Below is a small trained network, with its code and all its weights. Each question gives an input and a target symbol and asks what happens when units are switched off, that is, made to give their printed mean instead of their output.

import numpy as np


def w(rows, s, z=0):
    codes = np.array(rows[::2]) - 128.0
    scale = np.full(codes.shape[1], s)
    scale[-1] = z or s
    return codes * scale


def norm(h):
    return h / np.sqrt((h * h).mean(-1, keepdims=True) + 1e-5)


def f(y):
    return y / 2 * (1 + np.tanh(0.7978845608 * (y + 0.044715 * y**3)))


def softmax(a):
    e = np.exp(a - a.max(-1, keepdims=True))
    return e / e.sum(-1, keepdims=True)


def log_softmax(a):
    a = a - a.max(-1, keepdims=True)
    return a - np.log(np.exp(a).sum(-1, keepdims=True))


def net(x, mask):
    ids = ['ΓΛβμπτψ'.index(c) for c in x.split()]
    T = len(ids)
    res = E[ids] + P[:T]
    r = norm(res)
    for j in range(2):
        rows = slice(3 * j, 3 * j + 3)
        q, k, v = (r @ M[0][rows].T for M in (Q, K, V))
        z = softmax(np.where(np.tri(T) > 0, q @ k.T / 3**0.5, -1e9)) @ v
        o = O[0][rows]
        res = res + np.where(mask[j], z, o[:, -1]) @ o[:, :-1]
    y = f(norm(res) @ A[0][:, :-1].T + A[0][:, -1])
    res = res + np.where(mask[2:26], y, B[0][:, -1]) @ B[0][:, :-1]
    return log_softmax(norm(res)[-1] @ U[:, :-1].T + U[:, -1])


Q, K, V, O, A, B = {}, {}, {}, {}, {}, {}
E = w([
[2,32,144],'Γ',
[210,146,87],'Λ',
[88,182,168],'β',
[69,202,151],'μ',
[114,232,82],'π',
[173,94,204],'τ',
[109,141,202],'ψ',
],0.0082)
P = w([
[62,59,108],'0',
[59,106,143],'1',
[86,132,150],'2',
[110,173,173],'3',
[121,221,189],'4',
[117,254,180],'5',
],0.004)
Q[0] = w([
[135,43,156],'head 0',
[149,196,195],'head 0',
[122,93,146],'head 0',
[66,70,51],'head 1',
[153,2,110],'head 1',
[103,123,99],'head 1',
],0.022)
K[0] = w([
[82,48,70],'head 0',
[145,138,198],'head 0',
[92,91,109],'head 0',
[129,81,14],'head 1',
[76,4,92],'head 1',
[133,120,91],'head 1',
],0.019)
V[0] = w([
[139,89,83],'head 0',
[68,176,114],'head 0',
[156,9,198],'head 0',
[227,53,126],'head 1',
[138,93,180],'head 1',
[121,175,51],'head 1',
],0.011)
O[0] = w([
[152,186,127,54],'head 0',
[72,113,124,98],'head 0',
[113,160,239,224],'head 0',
[112,12,57,62],'head 1',
[181,99,136,209],'head 1',
[57,179,120,4],'head 1',
],0.011,0.0035)
A[0] = w([
[115,131,126,149],'neuron 0',
[119,138,142,128],'neuron 1',
[47,38,75,63],'neuron 2',
[133,2,127,82],'neuron 3',
[124,135,133,127],'neuron 4',
[192,99,178,151],'neuron 5',
[105,151,111,108],'neuron 6',
[125,142,144,100],'neuron 7',
[201,109,38,82],'neuron 8',
[136,159,160,120],'neuron 9',
[101,133,142,162],'neuron 10',
[35,51,154,13],'neuron 11',
[123,140,110,102],'neuron 12',
[130,131,124,128],'neuron 13',
[78,68,81,98],'neuron 14',
[112,99,95,99],'neuron 15',
[131,122,128,102],'neuron 16',
[120,130,128,129],'neuron 17',
[126,133,111,133],'neuron 18',
[20,47,155,2],'neuron 19',
[132,134,8,84],'neuron 20',
[148,129,95,111],'neuron 21',
[85,153,139,176],'neuron 22',
[123,133,119,139],'neuron 23',
],0.015,0.0038)
B[0] = w([
[134,127,121,130],'neuron 0',
[136,115,123,136],'neuron 1',
[252,87,170,165],'neuron 2',
[41,234,144,203],'neuron 3',
[134,124,126,130],'neuron 4',
[69,86,177,254],'neuron 5',
[158,135,114,129],'neuron 6',
[135,115,128,133],'neuron 7',
[191,60,159,187],'neuron 8',
[142,95,127,168],'neuron 9',
[140,116,111,142],'neuron 10',
[51,89,47,139],'neuron 11',
[135,137,117,122],'neuron 12',
[130,129,126,127],'neuron 13',
[185,108,149,151],'neuron 14',
[145,129,158,129],'neuron 15',
[122,131,140,123],'neuron 16',
[130,128,125,126],'neuron 17',
[132,131,122,126],'neuron 18',
[40,74,33,141],'neuron 19',
[86,80,65,183],'neuron 20',
[138,119,120,132],'neuron 21',
[145,102,97,158],'neuron 22',
[134,130,123,127],'neuron 23',
],0.035,0.0075)
U = w([
[98,98,46,102],'Γ',
[181,196,124,65],'Λ',
[133,198,64,95],'β',
[179,58,171,254],'μ',
[78,141,194,192],'π',
[5,184,161,26],'τ',
[247,65,109,76],'ψ',
],0.011,0.0052)

Each question gives the input, a string of symbols that net reads in full, and the target symbol t.
The units are the heads (3 rows each of Q, K, V and O) and the neurons (one row each of A and B). Each row of codes is followed by its name. A weight is (code - 128) times the scale printed after its matrix; where a second scale follows, it is the last column's (O, A, B and U).
mask holds one flag per unit, heads first, then neurons. A switched-off unit (its flag False) gives its mean, the last column of its rows in O or B, instead of its output. The means were averaged over made-up inputs and are rounded, as every weight is.
A unit's drop is (log p(t) with every unit on - log p(t) with that unit switched off) / (log p(t) with every unit on - log p(t) with every unit switched off).
The circuit of an input: a set's keep is (log p(t) with only the set's units on - log p(t) with every unit switched off) / (log p(t) with every unit on - log p(t) with every unit switched off). Starting from the 12 units with the biggest drops (on a tie, the unit counted first), units are removed one at a time, each time the one whose removal leaves the highest keep (on an exact tie, the one counted first), for as long as the keep stays at least 0.8.
circuit, biggest first: the units of the circuit, biggest drop first
most important unit: the unit with the biggest drop
top k neurons: the k neurons with the biggest drops, biggest first
which heads matter: for each layer, one digit per head in row order, 1 if its drop is at least 0.15 and else 0, layers parted by /
drop of u: that unit's drop, to one decimal
input Λ μ μ ψ π, target β: which heads matter => 01
input Λ β τ, target τ: circuit, biggest first => [head 1; neuron 3]
input τ Λ μ, target Λ: circuit, biggest first => [head 1; neuron 5; neuron 8; neuron 3]
input ψ τ π π Λ, target Γ: circuit, biggest first => [head 0; neuron 20]
input μ β τ, target τ: circuit, biggest first => [neuron 3; head 0]
input Λ Λ Γ τ Λ, target τ: which heads matter => 01
input Λ μ Λ, target β: which heads matter => 11
input Γ ψ Λ Λ β, target ψ: which heads matter => 10
input Λ μ Λ Λ Λ Γ, target Γ: circuit, biggest first => [neuron 19]
input Λ Λ ψ Λ μ Λ, target β: top 4 neurons => [neuron 5; neuron 8; neuron 2; neuron 14]
input π β μ Γ Λ μ, target β: circuit, biggest first => [head 1; neuron 5; head 0]
input ψ Λ Γ μ, target β: top 3 neurons => [neuron 5; neuron 8; neuron 2]
input τ Λ Γ π, target Γ: drop of head 1 => 1.0
input τ Λ Γ β, target ψ: drop of neuron 5 => 0.8
input β μ Λ π, target β: drop of neuron 5 => 0.2
input ψ Λ Γ Λ Λ, target ψ: most important unit => head 0
